Below is a small trained network, with its code and all its weights. Each question gives an input and a class and asks what happens when units are switched off, that is, made to give their printed mean instead of their output.

import numpy as np


def w(rows, s, z=0):
    codes = np.array(rows[::2]) - 128.0
    scale = np.full(codes.shape[1], s)
    scale[-1] = z or s
    return codes * scale


def f(y):
    return np.maximum(y, 0)


def log_softmax(a):
    a = a - a.max(-1, keepdims=True)
    return a - np.log(np.exp(a).sum(-1, keepdims=True))


def net(x, mask):
    res = np.array(x, float).reshape(1, 6) / 4 @ E
    y = f(res @ A[0][:, :-1].T + A[0][:, -1])
    res = res + np.where(mask, y, B[0][:, -1]) @ B[0][:, :-1]
    return log_softmax(res[-1] @ U[:, :-1].T + U[:, -1])


A, B = {}, {}
E = w([
[123,253,162,158,115],'x0',
[65,120,51,184,112],'x1',
[184,160,36,91,105],'x2',
[73,159,102,73,230],'x3',
[126,126,125,129,130],'x4',
[191,128,118,201,207],'x5',
],0.0069)
A[0] = w([
[115,35,120,97,151,70],'n1',
[110,38,127,113,149,80],'n2',
[66,149,129,61,55,53],'n3',
[181,121,187,91,130,63],'n4',
[91,128,103,155,126,82],'n5',
[199,164,33,85,109,9],'n6',
[180,128,110,188,170,64],'n7',
[162,157,69,85,121,106],'n8',
[146,126,159,181,198,115],'n9',
[186,140,198,59,167,92],'n10',
[124,193,140,161,104,66],'n11',
[147,98,167,184,68,56],'n12',
[124,105,118,138,126,97],'n13',
[101,127,138,100,103,66],'n14',
[66,136,82,175,99,67],'n15',
[52,124,79,207,117,63],'n16',
[100,255,166,152,128,58],'n17',
[96,146,130,87,190,37],'n18',
[72,114,173,101,98,114],'n19',
[32,73,252,192,164,13],'n20',
[80,179,90,63,226,40],'n21',
[168,134,192,84,124,76],'n22',
[162,131,121,191,187,53],'n23',
[84,129,154,109,192,111],'n24',
[192,122,148,185,36,40],'n25',
[116,194,148,152,120,66],'n26',
[156,48,101,109,147,26],'n27',
],0.015,0.012)
B[0] = w([
[159,99,180,135,131,215],'n1',
[142,110,183,138,122,216],'n2',
[139,121,116,44,166,216],'n3',
[136,106,93,166,154,178],'n4',
[125,112,114,144,157,148],'n5',
[171,235,112,137,150,192],'n6',
[134,119,121,58,153,194],'n7',
[112,176,149,133,128,212],'n8',
[91,129,135,73,136,246],'n9',
[83,128,121,164,173,241],'n10',
[144,109,163,139,102,173],'n11',
[122,109,102,129,72,210],'n12',
[133,123,137,142,135,140],'n13',
[152,120,116,91,141,141],'n14',
[109,115,105,174,163,184],'n15',
[103,105,112,175,182,207],'n16',
[158,106,210,136,132,241],'n17',
[145,104,79,132,89,163],'n18',
[95,129,135,79,129,222],'n19',
[177,253,98,143,126,255],'n20',
[153,93,75,140,61,233],'n21',
[129,102,108,164,166,189],'n22',
[130,104,123,67,165,186],'n23',
[113,117,105,124,78,219],'n24',
[133,100,77,118,68,243],'n25',
[148,120,164,138,118,170],'n26',
[171,101,180,135,105,166],'n27',
],0.052,0.0049)
U = w([
[159,197,41,116,95,143],'0',
[132,66,3,111,21,93],'1',
[155,68,146,124,93,93],'2',
[107,86,40,12,146,86],'3',
[77,79,24,184,162,105],'4',
[95,119,64,108,82,254],'5',
],0.0055,0.018)

Each question gives the input, the list of numbers given to net, and the class t.
The units are the neurons (one row each of A and B). Each row of codes is followed by its name. A weight is (code - 128) times the scale printed after its matrix; where a second scale follows, it is the last column's (A, B and U).
mask holds one flag per neuron, in row order. A switched-off neuron (its flag False) gives its mean, the last column of its row in B, instead of its output. The means were averaged over made-up inputs and are rounded, as every weight is.
A unit's drop is (log p(t) with every unit on - log p(t) with that unit switched off) / (log p(t) with every unit on - log p(t) with every unit switched off).
The circuit of an input: a set's keep is (log p(t) with only the set's units on - log p(t) with every unit switched off) / (log p(t) with every unit on - log p(t) with every unit switched off). Starting from the 12 units with the biggest drops (on a tie, the unit counted first), units are removed one at a time, each time the one whose removal leaves the highest keep (on an exact tie, the one counted first), for as long as the keep stays at least 0.8.
circuit, biggest first: the units of the circuit, biggest drop first
unit that matters most: the unit with the biggest drop
top k neurons: the k neurons with the biggest drops, biggest first
drop of u: that unit's drop, to one decimal
input [-4,-2,-6,-7,6,-5], class 1: unit that matters most => n12
input [-3,-7,1,2,-7,-7], class 3: top 3 neurons => [n3; n19; n16]
input [1,3,-4,-7,-1,-3], class 1: top 2 neurons => [n25; n12]
input [7,-7,5,-4,7,8], class 3: top 3 neurons => [n7; n23; n9]
input [4,-7,5,4,1,-6], class 4: top 3 neurons => [n10; n22; n20]
input [-1,-8,6,-6,-6,-1], class 4: circuit, biggest first => [n10; n22]
input [-5,6,-5,0,5,6], class 3: top 2 neurons => [n9; n23]
input [1,-1,-3,-8,8,7], class 1: top 3 neurons => [n25; n12; n3]
input [7,6,3,-5,-1,-2], class 2: top 2 neurons => [n17; n11]
input [-8,-5,1,4,3,7], class 2: top 2 neurons => [n27; n1]
input [3,7,6,1,-3,-5], class 4: top 3 neurons => [n15; n20; n16]
input [4,-8,5,-6,8,8], class 3: top 2 neurons => [n7; n23]
input [-2,-8,1,-2,1,-6], class 4: top 3 neurons => [n10; n22; n4]
input [-1,0,8,-1,-7,0], class 0: unit that matters most => n6
input [0,4,6,6,3,-1], class 0: top 2 neurons => [n6; n8]
input [4,2,-6,6,-3,3], class 0: drop of n12 => 0.2
input [-4,-8,1,-4,8,6], class 4: drop of n4 => 0.2
input [6,-3,3,-4,6,6], class 2: drop of n1 => -0.2
